Below is a small trained network, with its code and all its weights. Each question gives an input and a target symbol and asks what happens when units are switched off, that is, made to give their printed mean instead of their output.

import numpy as np


def w(rows, s, z=0):
    codes = np.array(rows[::2]) - 128.0
    scale = np.full(codes.shape[1], s)
    scale[-1] = z or s
    return codes * scale


def norm(h):
    return h / np.sqrt((h * h).mean(-1, keepdims=True) + 1e-5)


def f(y):
    return np.maximum(y, 0)


def softmax(a):
    e = np.exp(a - a.max(-1, keepdims=True))
    return e / e.sum(-1, keepdims=True)


def log_softmax(a):
    a = a - a.max(-1, keepdims=True)
    return a - np.log(np.exp(a).sum(-1, keepdims=True))


def net(x, mask):
    ids = ['βδθμστφω'.index(c) for c in x.split()]
    T = len(ids)
    res = E[ids] + P[:T]
    u = 0
    for l in range(2):
        q, k, v = (norm(res) @ M[l].T for M in (Q, K, V))
        z = softmax(np.where(np.tri(T) > 0, q @ k.T / 3**0.5, -1e9)) @ v
        res = res + np.where(mask[u], z, O[l][:, -1]) @ O[l][:, :-1]
        u += 1
        y = f(norm(res) @ A[l][:, :-1].T + A[l][:, -1])
        res = res + np.where(mask[u : u + 4], y, B[l][:, -1]) @ B[l][:, :-1]
        u += 4
    return log_softmax(norm(res)[-1] @ U[:, :-1].T + U[:, -1])


Q, K, V, O, A, B = {}, {}, {}, {}, {}, {}
E = w([
[95,144,249],'β',
[69,23,162],'δ',
[65,62,144],'θ',
[90,127,254],'μ',
[117,170,148],'σ',
[70,16,201],'τ',
[91,25,184],'φ',
[92,155,253],'ω',
],0.0066)
P = w([
[170,228,79],'0',
[143,107,117],'1',
[255,66,136],'2',
[143,71,105],'3',
[227,72,139],'4',
[144,66,101],'5',
[98,96,252],'6',
[142,72,101],'7',
[94,136,232],'8',
[141,81,99],'9',
[86,127,224],'10',
[141,89,99],'11',
[75,148,231],'12',
],0.0089)
Q[0] = w([
[110,173,59],'0.h1',
[149,118,247],'0.h1',
[125,254,136],'0.h1',
],0.0083)
K[0] = w([
[155,43,224],'0.h1',
[183,255,52],'0.h1',
[47,251,156],'0.h1',
],0.0048)
V[0] = w([
[85,130,40],'0.h1',
[19,216,76],'0.h1',
[252,115,77],'0.h1',
],0.0048)
O[0] = w([
[126,3,44,82],'0.h1',
[157,23,91,8],'0.h1',
[146,169,89,187],'0.h1',
],0.0047,0.0012)
A[0] = w([
[39,130,29,230],'0.n1',
[3,190,197,87],'0.n2',
[133,27,203,55],'0.n3',
[169,159,235,252],'0.n4',
],0.0051,0.0017)
B[0] = w([
[183,81,163,162],'0.n1',
[101,96,111,206],'0.n2',
[156,240,58,252],'0.n3',
[124,2,92,240],'0.n4',
],0.0062,0.0046)
Q[1] = w([
[240,253,188],'1.h1',
[179,165,199],'1.h1',
[254,84,31],'1.h1',
],0.0068)
K[1] = w([
[154,1,192],'1.h1',
[109,61,102],'1.h1',
[246,154,94],'1.h1',
],0.01)
V[1] = w([
[81,108,3],'1.h1',
[116,11,136],'1.h1',
[51,192,170],'1.h1',
],0.0051)
O[1] = w([
[70,148,182,141],'1.h1',
[190,254,108,252],'1.h1',
[176,51,121,3],'1.h1',
],0.0063,0.0032)
A[1] = w([
[254,131,109,64],'1.n1',
[143,79,92,218],'1.n2',
[142,131,192,125],'1.n3',
[100,138,4,3],'1.n4',
],0.0094,0.0032)
B[1] = w([
[69,68,255,251],'1.n1',
[163,206,86,232],'1.n2',
[168,76,164,219],'1.n3',
[210,68,174,171],'1.n4',
],0.0081,0.0028)
U = w([
[229,51,231,253],'β',
[14,75,230,198],'δ',
[152,210,113,41],'θ',
[104,219,110,212],'μ',
[198,56,41,130],'σ',
[48,93,60,11],'τ',
[195,82,55,33],'φ',
[50,6,48,47],'ω',
],0.011,0.0022)

Each question gives the input, a string of symbols that net reads in full, and the target symbol t.
The units are the heads (3 rows each of Q, K, V and O) and the neurons (one row each of A and B). Each row of codes is followed by its name. A weight is (code - 128) times the scale printed after its matrix; where a second scale follows, it is the last column's (O, A, B and U).
mask holds one flag per unit, layer by layer, with each layer's heads first. A switched-off unit (its flag False) gives its mean, the last column of its rows in O or B, instead of its output. The means were averaged over made-up inputs and are rounded, as every weight is.
A unit's drop is (log p(t) with every unit on - log p(t) with that unit switched off) / (log p(t) with every unit on - log p(t) with every unit switched off).
The circuit of an input: a set's keep is (log p(t) with only the set's units on - log p(t) with every unit switched off) / (log p(t) with every unit on - log p(t) with every unit switched off). Starting from all 10 units, units are removed one at a time, each time the one whose removal leaves the highest keep (on an exact tie, the one counted first), for as long as the keep stays at least 0.8.
circuit, biggest first: the units of the circuit, biggest drop first
unit that matters most: the unit with the biggest drop
top k neurons: the k neurons with the biggest drops, biggest first
drop when u is switched off: that unit's drop, to one decimal
input μ θ ω θ ω δ θ μ β δ, target β: circuit, biggest first => 0.n4, 1.n4
input φ σ ω σ, target τ: top 4 neurons => 0.n3, 0.n4, 1.n1, 0.n2
input θ σ δ τ, target μ: circuit, biggest first => 0.h1, 1.h1, 0.n3, 1.n1
input φ θ σ β τ θ, target τ: top 4 neurons => 0.n4, 1.n1, 0.n2, 0.n3
input δ τ β δ δ δ θ δ, target θ: top neuron => 0.n4
input δ θ σ φ, target θ: circuit, biggest first => 1.h1, 0.n3, 0.h1, 1.n1
input δ μ μ β σ μ β θ θ β μ μ, target θ: circuit, biggest first => 0.n3, 1.h1, 0.h1
input δ θ θ δ ω θ δ μ, target θ: circuit, biggest first => 0.n3, 1.n1
input β φ β δ δ, target δ: top 2 neurons => 1.n1, 0.n3
input δ δ ω θ, target θ: top 4 neurons => 0.n4, 0.n3, 1.n1, 0.n1
input ω ω ω φ ω δ μ δ δ τ, target σ: top 2 neurons => 0.n3, 1.n2
input μ μ φ φ μ β μ δ, target β: top 3 neurons => 0.n4, 0.n3, 1.n4
input θ θ δ β, target θ: circuit, biggest first => 0.h1, 0.n3, 1.h1, 1.n1
input ω σ σ β, target σ: top 2 neurons => 0.n4, 0.n3
input μ φ θ θ δ θ, target β: top neuron => 0.n3
input θ δ ω δ θ θ σ μ θ ω μ θ, target μ: circuit, biggest first => 0.h1, 0.n4
input τ θ β θ, target δ: top 4 neurons => 0.n4, 0.n3, 0.n1, 1.n2
input ω θ σ δ ω β β φ θ ω β ω, target σ: top 2 neurons => 0.n4, 1.n1
input ω δ σ θ ω δ δ θ θ θ δ θ, target σ: top 3 neurons => 0.n3, 1.n2, 0.n1
input μ φ ω σ ω θ φ θ ω θ φ σ, target β: unit that matters most => 0.n4
input σ θ β θ θ, target δ: top 2 neurons => 1.n1, 0.n2
input φ δ τ ω θ θ σ ω θ σ, target τ: top 4 neurons => 0.n4, 0.n3, 1.n1, 0.n2
input δ φ σ σ τ ω θ δ τ β, target θ: circuit, biggest first => 0.n3, 1.n1
input θ δ θ ω β β θ δ, target μ: drop when 1.n3 is switched off => 0.0
input δ θ ω δ, target θ: drop when 0.n4 is switched off => 0.6
input τ β ω φ, target δ: drop when 0.h1 is switched off => 1.1
input φ φ θ β β ω β θ ω θ ω δ, target τ: drop when 0.h1 is switched off => 2.8
